Read these off the matrix that follows.
1) What is the entry just right of the largest entry?
2) What is the entry just right of 1.02?
[[-2.91  0.15 -2.88  0.36 -5.21  0.03 -0.13  0.13 -0.42  1.23  0.61  0.94
  -4.90  0.77  0.61 -0.09]
 [ 0.19  0.60  1.68  0.61  2.08 -0.02  0.90  1.13 -0.05  0.30 -0.37  0.28
   1.02 -0.02  0.55  0.16]
 [-0.76 -0.70  2.55 -0.24  4.88  0.32  1.10  1.21 -2.31 -0.35 -1.55 -1.33
   4.48 -0.73  0.52  0.13]]
1) 0.32
2) -0.02

M =
[[-0.44  0.59 -2.41 -0.83 -0.05 -0.31  1.81  3.33 -1.27  0.62  1.25  1.02
   0.46  4.09]
 [ 2.04 -0.43 -0.33  2.70 -0.42 -2.08  0.20 -4.01 -0.15 -2.80  2.66 -0.04
   0.88 -1.47]
 [-1.76  0.52 -0.23 -2.89  0.75  2.15  0.13  4.34 -0.12  2.29 -2.90 -0.17
  -1.19  2.26]
 [ 1.07 -0.06  0.17 -1.11  1.84  1.58 -0.59 -0.61  0.18 -2.11 -3.73 -2.24
  -2.46 -0.29]
 [ 1.75 -0.39 -0.29  2.60 -0.60 -2.07  0.22 -3.64 -0.14 -2.33  2.84  0.20
   1.08 -1.37]
 [-2.54 -0.16  2.94 -1.06 -0.96  1.31 -1.79  1.03  1.45  3.99 -1.27  0.69
   0.51 -2.80]
 [ 2.27  0.20 -2.63  0.38  1.32 -0.60  1.50 -0.51 -1.28 -3.71  0.06 -1.08
  -1.08  2.74]
 [-2.29 -0.19  2.68 -0.54 -1.20  0.77 -1.56  0.60  1.31  3.71 -0.37  0.95
   0.91 -2.73]
 [-1.13 -0.01  0.11  1.31 -2.02 -1.69  0.43  0.28 -0.04  2.26  3.94  2.34
   2.65 -0.18]
 [-2.44 -0.09  2.41 -0.86 -1.12  0.93 -1.37  1.25  1.17  3.90 -0.53  1.00
   0.83 -2.15]
 [-1.50  0.09  0.07  0.82 -1.94 -1.35  0.47  1.10 -0.07  2.76  3.53  2.39
   2.52  0.24]
 [-1.13  0.38 -0.15 -2.37  0.89  1.90  0.00  3.16 -0.07  1.33 -2.85 -0.53
  -1.34  1.66]
 [ 0.19 -0.53  2.51  0.27  0.29  0.82 -1.92 -2.72  1.32 -0.33 -2.05 -1.22
  -0.84 -3.89]]
The 3rd largest entry: 3.99
Find the entry just right of -3.64.
-0.14
The minimum: -4.01
Find the 5th entry in reading order.
-0.05
Find the entry just left of 0.88.
-0.04
The entry just left of the largest entry is 0.13
The entry just left of -1.56 -> 0.77
The third entry in reading order is -2.41
Find the entry just left of 0.18.
-0.61
Find the entry just left of 2.70.
-0.33
The first entry in reading order: -0.44
Find the entry just right of the largest entry.
-0.12
Find the maximum.
4.34
Find the entry just right of the smallest entry.
-0.15
Find the entry just left of the smallest entry.
0.20
Find the entry just right of 0.93.
-1.37

Read these off the row that follows.
1) Read off the second entry from the left.
2) Read off the first entry.
3) Read off the 3rd entry from the left.
[-46  33 -32  46  -1  18]
1) 33
2) -46
3) -32
